[-1.75 -0.34  1.12 -2.52  0.42 -0.60  0.61  1.14  0.48 -1.10 -0.94  0.19
  0.01  0.26  0.40  0.61 -0.46  1.66  0.41 -1.58  1.08 -0.40 -2.06 -2.80
 -0.87 -3.54 -0.66 -0.63 -0.03  0.77  1.49 -2.54 -1.33] | dezoz
[ 3.34  0.58  0.18 -3.26 -0.49  0.19  0.34  1.62  0.30  0.19  1.41 -0.08
  2.39 -0.28  1.60 -2.93 -0.52 -0.34  1.22 -0.66  0.53 -0.39 -1.12  0.85
 -0.73 -0.85  0.09 -0.96 -0.03 -0.13  0.20 -2.00 -0.60] | nane
[ 0.19 -0.82  0.13 -2.06 -0.30 -0.72  0.87  4.14  0.63  0.00  0.27  0.37
  0.35 -0.37  0.91 -0.85 -0.42  1.89  0.96 -1.73 -0.10  0.57 -1.05 -1.53
 -1.69 -4.15 -0.50  1.25 -0.07  1.47  0.73 -2.57 -0.55] | dezoz
[ 0.57  0.04  0.86 -0.64 -0.55 -0.87 -0.68  2.33  0.48 -0.89  0.21 -0.11
 -0.41 -0.06  0.22 -0.06 -0.59  2.05  0.20 -2.59 -2.23  1.02 -0.07 -0.42
 -1.26 -6.56 -0.24 -0.43 -0.07  0.78  0.55 -0.42 -2.04] | nane
[ 1.16  0.17 -0.13 -2.80 -0.12  1.87  0.57  1.10  0.13 -0.40  1.04 -0.28
  2.36 -0.51  0.15 -2.10 -0.10 -0.89  0.71  0.64  1.02 -1.55 -1.07 -0.41
 -0.65  3.51 -0.05 -0.80 -0.02 -0.69  0.13 -1.81  1.48] | dezoz
[ 3.58  0.42  0.00 -2.65 -0.98 -0.91  0.31  1.70 -0.72 -0.13  1.79  0.28
  2.18 -0.52  0.87 -2.96  0.11  0.16  0.90 -0.49 -0.05 -0.11 -0.42  0.80
 -0.45 -0.60  0.37 -0.70  0.08 -0.54  0.07 -2.09 -0.15] | nane
[ 2.90  1.27  0.10 -2.04 -0.42 -0.04  0.38  2.07  0.20 -0.22 -0.59  0.02
  1.37 -0.42  1.43 -1.47  0.24  0.82  1.03 -1.31 -0.14 -0.70 -0.85  0.01
 -0.88 -3.02 -0.11 -0.36  0.13 -0.26  0.02 -1.72 -1.03] | nane
[ 0.84 -0.28  0.45 -1.00  0.35 -1.60  0.44  2.79  0.50 -0.19  0.15  1.53
  0.39 -0.38  1.07 -0.98 -0.39  1.84  1.43 -3.00 -1.25  0.57 -0.80 -0.53
 -0.89 -3.99 -0.81 -0.37 -0.09  0.90  0.72 -3.47 -0.64] | dezoz
[-0.10 -0.97  0.69 -1.13  0.42 -1.53  0.29  3.17  0.54  0.44  0.30  0.47
 -0.50 -0.55  0.73 -0.33  0.14  2.56  0.53 -2.25 -0.31  0.80 -0.91 -1.17
 -1.83 -5.20 -0.47 -0.23 -0.07  1.45  0.37 -1.48 -0.84] | dezoz
[ 2.69 -0.05  0.17 -1.67 -0.33  0.62  0.10  1.33 -0.11 -0.45  1.12 -0.03
  1.66 -0.27  0.89 -1.60 -0.09 -0.45  1.11 -0.39  0.17 -0.70 -0.90  0.50
 -0.07  1.12  0.49 -0.50  0.44 -0.55  0.17 -0.01  0.79] | nane
[ 2.35  0.29  0.34 -1.42 -0.32 -0.36  0.04  2.96 -0.21 -0.09  0.72  0.98
  1.87 -0.33  0.28 -1.68 -1.14  1.38  0.96 -1.75 -0.05  0.86 -1.05  0.26
 -1.23 -4.23 -0.11 -1.51  0.71  0.31 -0.09 -2.86 -1.15] | nane
[ 0.11  0.61  0.95 -0.48 -0.17 -0.99 -0.63  3.18  1.04 -0.28  0.27  0.59
 -1.06  0.41  0.51  0.92 -0.52  2.87  0.70 -3.58 -0.21  0.93 -0.67 -0.75
 -2.35 -7.91 -0.29 -0.49 -0.12  0.81 -0.14 -2.06 -3.65] | nane
[ 4.60  0.78 -0.28 -1.71 -0.10 -1.74  0.21  0.98  0.23 -0.49  1.53 -0.15
  2.31  0.29  0.98 -2.72 -0.26 -0.68  1.10 -0.80 -0.33 -0.55 -0.30  1.54
 -1.06 -1.39  0.28 -0.12  0.14 -1.47 -0.29 -0.82 -1.10] | nane
[ 0.42 -0.58  0.33 -2.29  0.25 -0.90  0.48  2.85  0.58  0.19 -0.32  0.36
  0.06  0.16  0.48 -0.39 -0.14  1.58  0.43 -1.76  0.36  0.81 -0.73 -1.04
 -1.43 -4.09 -0.29 -0.38 -0.08  0.31  0.06 -2.13 -0.40] | dezoz
[ 0.74 -0.52  0.22 -2.57 -0.34 -0.70  0.66  2.26  0.20 -0.25  0.43  0.52
  1.16 -0.68  1.11 -1.16 -0.24  0.70  0.67 -1.05 -0.10  0.03 -0.70 -0.18
 -1.29 -2.47 -0.12 -0.41  0.00  0.48  0.22 -1.76 -0.51] | dezoz
[-1.92 -0.89  0.94  0.35  1.29 -2.63 -0.39  4.35  1.48 -0.24 -0.72  1.76
 -2.07 -3.67  0.73  1.03 -0.70  4.69  0.29 -4.32  0.15  1.62  0.24 -2.11
 -2.58 -7.91 -0.40  0.35  0.49  2.22  0.64 -2.38 -2.40] | dezoz
[-0.33 -0.58  0.70 -0.61  0.44 -0.83  0.36  2.05  0.68  0.04  0.05  0.34
 -0.13 -0.56  0.29 -1.38 -0.34  1.31  0.70 -2.01  0.66  0.76 -0.39 -0.90
 -1.17 -4.02 -0.06 -0.64 -0.97  0.87  0.27 -1.66 -0.41] | dezoz
[ 0.39  3.02  1.68 -2.02 -1.07  1.85 -0.92 -0.70  0.40 -0.58 -0.86  0.50
  0.05  0.49 -0.03  1.44 -0.95  0.53  0.86 -0.61  0.53 -1.92 -1.48 -1.02
  0.08 -1.85  0.46 -2.19  0.11  0.00  0.59 -0.74 -2.86] | nane
[-0.20 -0.03  0.27 -1.08  1.24 -0.68  0.46  1.68  0.43  0.30  0.69  0.39
  0.02 -0.03  0.57 -0.34 -1.25  1.25  0.23 -1.60 -0.56  0.39 -0.89 -0.15
 -1.16 -3.88  0.27 -0.40 -0.34  0.50  0.35 -2.36 -0.87] | nane
[ 0.85 -0.30 -0.17 -0.95  0.12 -0.79  0.15  2.42  0.52  0.40  0.15  0.20
  0.41 -0.45  0.75 -1.18 -0.70  0.91  1.09 -0.71  0.18  0.56 -0.38 -0.40
 -1.54 -1.86 -0.13 -0.29 -0.17  0.61  0.45 -2.31  0.15] | dezoz
[ 2.76 -0.22 -0.53 -2.55  0.04  0.69  1.18  0.14 -0.46  0.26  0.90 -0.22
  2.29 -0.90 -0.25 -2.43  0.52 -1.98  0.52  1.37  1.13 -1.58 -1.32  0.51
  0.11  5.41  0.20 -0.18 -0.94 -0.85 -0.27 -1.55  1.18] | dezoz
[ 1.57  0.44  0.52 -1.49 -1.55 -0.28 -0.46  2.40  0.07  0.10  0.70  0.20
  0.53 -0.13  1.12 -0.33 -0.78  1.44  0.95 -2.20 -0.31 -0.10 -0.25 -0.74
 -2.03 -5.77 -0.40 -0.29  0.14  0.62  0.40 -1.87 -1.84] | nane
[ 1.40  0.38  0.29 -0.82 -0.33  0.25 -0.30  1.89  0.55  0.24  0.13  0.57
  0.65 -0.14  1.03 -0.23 -0.39  0.96  0.69 -1.01 -0.02 -0.13 -0.58 -0.42
 -0.23 -2.74  0.08 -0.36 -0.03  0.90 -0.01 -1.35 -1.05] | nane
[ 0.88  0.58  0.18 -1.83  0.47 -0.86  0.01  2.54  0.22 -0.45 -0.84  0.43
 -0.06 -0.35  0.24 -0.37 -0.19  1.09  0.27 -1.49  0.05  0.18 -0.81 -0.66
 -0.95 -3.61  0.04 -0.58  0.05  0.79  0.46 -2.34 -0.57] | nane
[ 1.26  0.43 -0.03 -1.50  0.16 -0.27  1.22  1.57  0.63 -1.63  0.74  0.19
  1.28 -0.16  0.48 -1.71  0.21 -0.20  0.28 -0.16  0.42 -0.17 -0.38 -0.63
  0.54 -0.12 -0.13 -0.01 -0.56  0.16  0.31 -2.05  0.53] | dezoz
[ 3.27 -0.52 -0.53 -2.34  0.27  0.55  0.65  0.51 -0.27  0.11  1.22  0.02
  2.88 -0.49  0.37 -2.72  0.11 -1.14  0.26  0.70  0.45 -1.07 -0.57  0.47
 -0.22  3.97  0.40 -0.69 -0.54 -1.59  0.21 -1.70  1.94] | dezoz
[ 1.12 -0.12  0.07 -0.35  0.18 -0.55 -0.17  1.62  0.43  0.05  0.43  0.10
  0.37 -0.24  0.57 -1.15  1.06  1.21  0.81 -2.06 -0.38  0.70 -0.52  0.11
 -0.53 -4.56 -0.09 -0.13  0.41  0.82  0.32 -0.70 -1.55] | nane
[ 3.63  0.94  0.02 -2.48 -0.39  0.82  0.20  1.80  0.21  0.13  0.97 -0.19
  2.35 -0.23  0.57 -1.87  0.02 -0.93  0.86  0.69  0.02 -0.81 -0.86  0.63
  0.01  1.30  0.40 -0.71 -0.39 -0.83  0.02 -0.94 -0.06] | nane
[ 2.01  0.63  0.02 -2.97  1.08  0.32 -3.12  1.39  0.38 -0.38  1.02  2.75
  1.41  0.08  1.04 -1.85 -0.39  0.03  1.08 -0.39  0.46 -0.27 -0.92 -0.08
 -0.44 -0.84 -0.50 -0.39  0.18  0.78 -0.16 -2.32  0.41] | nane
[ 2.01  0.76 -0.23 -1.43 -0.87  0.27  0.04  1.50 -0.09 -0.22  2.29 -0.39
  1.06 -0.15  0.88 -1.99 -0.35  0.14  0.82  0.22 -0.16 -0.14 -0.53  0.57
 -0.55 -2.42 -0.29 -0.81  0.19 -0.70 -1.27 -0.52 -0.46] | nane
[ 4.60  1.18 -0.06 -2.25 -0.63  0.41  0.38  1.04 -0.06  0.14  1.57  0.09
  2.39 -0.54  0.75 -2.75 -0.16 -0.68  0.84 -0.09 -0.44 -0.38 -0.90  1.02
 -0.19 -0.73  0.68 -0.70 -0.32 -0.54 -0.20 -1.02 -0.24] | nane

[ 0.28 -0.02  0.48  0.31  0.20  0.16  0.54 -0.08  1.13  0.08 -0.09 -0.03
  0.38 -1.03 -0.16 -0.01 -0.22  0.52 -1.00 -0.02 -0.31  0.28  0.14 -0.63
 -0.07 -2.04  0.30  0.28 -0.15  0.29  0.32  0.35  0.02] | R
[ 0.40  1.30  0.90 -0.24 -0.30 -0.32  1.67  0.16  1.53  1.74  0.26  0.74
  0.51  0.88  0.22 -0.64  0.77  0.72 -0.16 -0.42 -0.96  0.01 -0.22 -0.05
 -0.46 -1.75  0.41  0.27  0.33 -0.27  0.43  0.02 -0.45] | H
[-0.16 -0.39 -0.92  1.74  0.24  0.28 -2.23 -0.07 -1.32 -1.53  0.20 -0.91
 -0.85 -1.01 -0.57  0.33  0.11 -1.21  0.02  0.18  0.96 -0.28 -0.73  0.21
  0.82  1.25 -1.83 -0.40 -0.12  0.04  0.46  0.08  0.65] | N
[-0.32  0.55 -0.54  2.10 -0.23  0.13 -3.03 -0.03 -1.26 -0.47 -0.08 -0.59
 -0.26  0.03 -0.12  0.48  0.85 -1.10 -0.21 -0.30  0.29 -0.43 -0.98  0.47
  1.01  1.06 -0.32 -0.67 -0.05 -0.39  0.46 -0.34  0.36] | N
[-0.05  0.43 -0.76  1.76  0.48  0.15 -2.62 -0.05 -0.88 -0.53  0.12 -0.41
 -0.67 -0.51 -0.60  0.28  0.47 -0.74 -0.05  0.66  0.62 -0.21 -1.27  0.29
  1.27  0.96 -0.17 -0.39 -0.05 -0.19  0.55 -0.11  0.72] | N
